Below is a small trained network, with its code and all its weights. Each question gives an input and a class and asks what happens when units are switched off, that is, made to give their printed mean instead of their output.

import numpy as np


def w(rows, s, z=0):
    codes = np.array(rows[::2]) - 128.0
    scale = np.full(codes.shape[1], s)
    scale[-1] = z or s
    return codes * scale


def f(y):
    return y / 2 * (1 + np.tanh(0.7978845608 * (y + 0.044715 * y**3)))


def log_softmax(a):
    a = a - a.max(-1, keepdims=True)
    return a - np.log(np.exp(a).sum(-1, keepdims=True))


def net(x, mask):
    res = np.array(x, float).reshape(1, 7) / 4 @ E
    y = f(res @ A[0][:, :-1].T + A[0][:, -1])
    res = res + np.where(mask, y, B[0][:, -1]) @ B[0][:, :-1]
    return log_softmax(res[-1] @ U[:, :-1].T + U[:, -1])


A, B = {}, {}
E = w([
[167,81,36,48,125,178,107,219],'x0',
[128,126,126,125,125,129,126,126],'x1',
[133,132,130,129,132,129,136,131],'x2',
[31,179,42,164,41,168,222,128],'x3',
[111,161,141,2,102,63,186,116],'x4',
[223,61,102,173,50,73,187,118],'x5',
[130,130,132,129,126,128,127,130],'x6',
],0.0064)
A[0] = w([
[228,44,111,182,10,52,183,104,94],'n0',
[145,85,103,243,151,228,97,133,74],'n1',
[120,99,125,247,133,206,69,135,54],'n2',
[19,224,161,75,195,220,43,129,69],'n3',
[156,89,4,57,117,209,97,218,47],'n4',
[85,176,225,214,144,83,156,11,101],'n5',
[155,44,43,46,169,196,128,236,64],'n6',
[106,193,142,4,77,57,226,121,111],'n7',
[164,116,106,247,161,221,98,139,42],'n8',
[46,164,24,156,71,147,177,111,5],'n9',
[72,205,78,164,57,168,210,170,30],'n10',
[168,148,151,10,146,18,140,132,136],'n11',
[59,176,50,154,68,169,206,116,44],'n12',
],0.0045,0.002)
B[0] = w([
[77,62,136,166,255,165,206,213,253],'n0',
[133,168,65,39,137,170,162,53,176],'n1',
[138,189,58,60,162,135,164,52,169],'n2',
[98,49,153,208,232,134,241,228,231],'n3',
[146,221,105,150,97,22,151,141,212],'n4',
[135,228,73,135,102,1,151,175,236],'n5',
[172,215,91,181,110,12,131,150,212],'n6',
[147,120,55,60,165,196,140,32,229],'n7',
[156,171,70,32,160,179,170,45,166],'n8',
[234,106,219,221,200,115,43,93,206],'n9',
[215,97,203,179,205,130,40,112,215],'n10',
[175,125,103,107,197,190,92,74,203],'n11',
[212,98,171,190,201,129,32,97,221],'n12',
],0.0066,0.0036)
U = w([
[187,105,171,150,163,125,23,109,35],'0',
[127,203,108,140,103,42,154,147,25],'1',
[98,73,136,144,167,162,210,184,35],'2',
[130,152,89,74,125,191,150,47,49],'3',
[113,122,134,130,105,139,115,133,254],'4',
[107,120,123,131,105,140,116,131,245],'5',
[121,124,133,128,109,138,115,134,223],'6',
[80,107,160,116,2,184,82,153,11],'7',
],0.015,0.0072)

Each question gives the input, the list of numbers given to net, and the class t.
The units are the neurons (one row each of A and B). Each row of codes is followed by its name. A weight is (code - 128) times the scale printed after its matrix; where a second scale follows, it is the last column's (A, B and U).
mask holds one flag per neuron, in row order. A switched-off neuron (its flag False) gives its mean, the last column of its row in B, instead of its output. The means were averaged over made-up inputs and are rounded, as every weight is.
A unit's drop is (log p(t) with every unit on - log p(t) with that unit switched off) / (log p(t) with every unit on - log p(t) with every unit switched off).
The circuit of an input: a set's keep is (log p(t) with only the set's units on - log p(t) with every unit switched off) / (log p(t) with every unit on - log p(t) with every unit switched off). Starting from the 12 units with the biggest drops (on a tie, the unit counted first), units are removed one at a time, each time the one whose removal leaves the highest keep (on an exact tie, the one counted first), for as long as the keep stays at least 0.8.
units of the circuit, in order: the units of the circuit, biggest drop first
unit that matters most: the unit with the biggest drop
k most important neurons: the k neurons with the biggest drops, biggest first
drop when u is switched off: that unit's drop, to one decimal
input [-3,-3,-5,5,7,5,-2], class 3: unit that matters most	n7
input [7,7,0,7,-8,5,-4], class 3: 3 most important neurons	[n1 n8 n2]
input [8,-7,-1,0,0,-6,-6], class 1: units of the circuit, in order	[n6 n4]
input [7,-3,5,0,-7,0,3], class 1: 4 most important neurons	[n6 n4 n7 n11]
input [7,-7,2,-1,6,-7,6], class 1: 3 most important neurons	[n6 n4 n0]
input [5,2,-4,-1,3,-7,6], class 2: 2 most important neurons	[n3 n5]
input [1,2,-7,-3,-4,-4,-8], class 6: 2 most important neurons	[n0 n7]
input [8,-4,2,4,3,-7,5], class 1: 3 most important neurons	[n4 n6 n0]
input [8,0,5,6,-2,0,-7], class 1: 2 most important neurons	[n4 n6]
input [4,-6,-7,7,-3,2,-7], class 0: units of the circuit, in order	[n9 n12]
input [6,0,4,1,-2,-8,-5], class 2: 2 most important neurons	[n3 n5]
input [-8,1,3,-2,3,-7,0], class 1: 2 most important neurons	[n5 n0]
input [-6,0,-3,-4,-4,6,-3], class 1: 2 most important neurons	[n5 n3]
input [1,-3,3,3,4,5,-1], class 2: unit that matters most	n0
input [-3,4,1,-3,5,-3,5], class 3: 2 most important neurons	[n11 n7]
input [8,-3,-8,2,6,-7,-4], class 1: drop when n4 is switched off	0.7
input [-3,-3,-6,0,-7,0,0], class 3: drop when n2 is switched off	0.1
input [5,-3,-5,8,-1,-8,-4], class 0: drop when n6 is switched off	0.0
input [1,-1,0,8,-6,5,2], class 0: drop when n12 is switched off	0.2
input [-2,-5,2,-1,-4,8,-3], class 2: unit that matters most	n0
